Below is a small trained network, with its code and all its weights. Each question gives an input and a class and asks what happens when units are switched off, that is, made to give their printed mean instead of their output.

import numpy as np


def w(rows, s, z=0):
    codes = np.array(rows[::2]) - 128.0
    scale = np.full(codes.shape[1], s)
    scale[-1] = z or s
    return codes * scale


def norm(h):
    return h / np.sqrt((h * h).mean(-1, keepdims=True) + 1e-5)


def f(y):
    return np.maximum(y, 0)


def log_softmax(a):
    a = a - a.max(-1, keepdims=True)
    return a - np.log(np.exp(a).sum(-1, keepdims=True))


def net(x, mask):
    res = np.array(x, float).reshape(1, 2) / 4 @ E
    u = 0
    for l in range(4):
        y = f(norm(res) @ A[l][:, :-1].T + A[l][:, -1])
        res = res + np.where(mask[u : u + 5], y, B[l][:, -1]) @ B[l][:, :-1]
        u += 5
    return log_softmax(norm(res)[-1] @ U[:, :-1].T + U[:, -1])


A, B = {}, {}
E = w([
[152,8,255,151],'x0',
[117,9,13,87],'x1',
],0.007)
A[0] = w([
[115,100,139,145,84],'0.n1',
[126,99,120,3,6],'0.n2',
[119,116,197,224,157],'0.n3',
[12,148,63,108,213],'0.n4',
[152,78,150,101,1],'0.n5',
],0.0081,0.0024)
B[0] = w([
[28,71,108,134,150],'0.n1',
[80,36,110,243,159],'0.n2',
[1,180,155,57,235],'0.n3',
[62,91,240,80,253],'0.n4',
[173,243,177,60,161],'0.n5',
],0.0062,0.0045)
A[1] = w([
[160,131,130,142,85],'1.n1',
[139,66,193,177,2],'1.n2',
[204,157,183,213,136],'1.n3',
[148,204,62,52,48],'1.n4',
[217,49,10,200,169],'1.n5',
],0.012,0.0035)
B[1] = w([
[106,53,140,154,128],'1.n1',
[80,172,207,124,219],'1.n2',
[208,148,104,111,193],'1.n3',
[10,124,199,113,254],'1.n4',
[140,143,95,105,229],'1.n5',
],0.012,0.0035)
A[2] = w([
[116,221,203,162,124],'2.n1',
[198,208,154,148,119],'2.n2',
[38,183,11,190,141],'2.n3',
[138,88,15,95,193],'2.n4',
[1,175,128,100,2],'2.n5',
],0.0095,0.003)
B[2] = w([
[156,108,17,60,254],'2.n1',
[143,86,39,75,163],'2.n2',
[78,187,193,67,177],'2.n3',
[188,156,70,83,174],'2.n4',
[143,65,175,250,250],'2.n5',
],0.011,0.0081)
A[3] = w([
[206,94,193,217,110],'3.n1',
[109,133,98,171,252],'3.n2',
[245,171,141,104,137],'3.n3',
[157,113,191,82,9],'3.n4',
[101,210,93,143,142],'3.n5',
],0.012,0.0024)
B[3] = w([
[173,156,39,145,238],'3.n1',
[237,120,192,169,236],'3.n2',
[124,5,98,135,228],'3.n3',
[1,215,154,195,228],'3.n4',
[102,22,165,113,250],'3.n5',
],0.0079,0.0026)
U = w([
[51,89,194,142,232],'0',
[117,78,47,42,189],'1',
[152,61,103,229,152],'2',
[137,180,102,136,1],'3',
[126,160,74,164,40],'4',
[154,250,101,143,12],'5',
[163,118,100,149,7],'6',
],0.02,0.0064)

Each question gives the input, the list of numbers given to net, and the class t.
The units are the neurons (one row each of A and B). Each row of codes is followed by its name. A weight is (code - 128) times the scale printed after its matrix; where a second scale follows, it is the last column's (A, B and U).
mask holds one flag per neuron, layer by layer. A switched-off neuron (its flag False) gives its mean, the last column of its row in B, instead of its output. The means were averaged over made-up inputs and are rounded, as every weight is.
A unit's drop is (log p(t) with every unit on - log p(t) with that unit switched off) / (log p(t) with every unit on - log p(t) with every unit switched off).
The circuit of an input: a set's keep is (log p(t) with only the set's units on - log p(t) with every unit switched off) / (log p(t) with every unit on - log p(t) with every unit switched off). Starting from the 12 units with the biggest drops (on a tie, the unit counted first), units are removed one at a time, each time the one whose removal leaves the highest keep (on an exact tie, the one counted first), for as long as the keep stays at least 0.8.
circuit, biggest first: the units of the circuit, biggest drop first
most important unit: the unit with the biggest drop
top k neurons: the k neurons with the biggest drops, biggest first
drop of u: that unit's drop, to one decimal
input [4,-5], class 1: top 3 neurons	[2.n1; 1.n4; 0.n4]
input [-4,-1], class 0: circuit, biggest first	[1.n4]
input [-8,8], class 0: circuit, biggest first	[1.n4; 2.n1]
input [-2,-4], class 1: top 3 neurons	[2.n1; 1.n3; 2.n2]
input [3,3], class 2: circuit, biggest first	[3.n1; 2.n1; 1.n4]
input [3,2], class 2: circuit, biggest first	[3.n1; 1.n4; 2.n1]
input [-6,-7], class 1: top 3 neurons	[2.n1; 0.n3; 1.n3]
input [-5,-6], class 1: circuit, biggest first	[2.n1; 3.n5]
input [2,-3], class 2: top 3 neurons	[0.n3; 2.n5; 2.n3]
input [2,2], class 2: top 2 neurons	[0.n4; 2.n3]
input [1,-2], class 2: top 2 neurons	[0.n3; 2.n5]
input [3,-4], class 1: top 4 neurons	[1.n4; 0.n4; 2.n1; 2.n3]
input [-1,2], class 2: top 2 neurons	[0.n4; 3.n1]
input [1,0], class 2: most important unit	2.n5
input [-2,3], class 2: top 4 neurons	[0.n4; 2.n1; 1.n3; 1.n5]
input [1,-3], class 2: top 3 neurons	[0.n3; 2.n5; 1.n3]
input [-2,0], class 2: drop of 0.n4	0.5
input [0,2], class 2: drop of 3.n1	0.1
input [-1,-2], class 2: drop of 2.n5	0.7
input [-1,-4], class 1: top neuron	[2.n1]
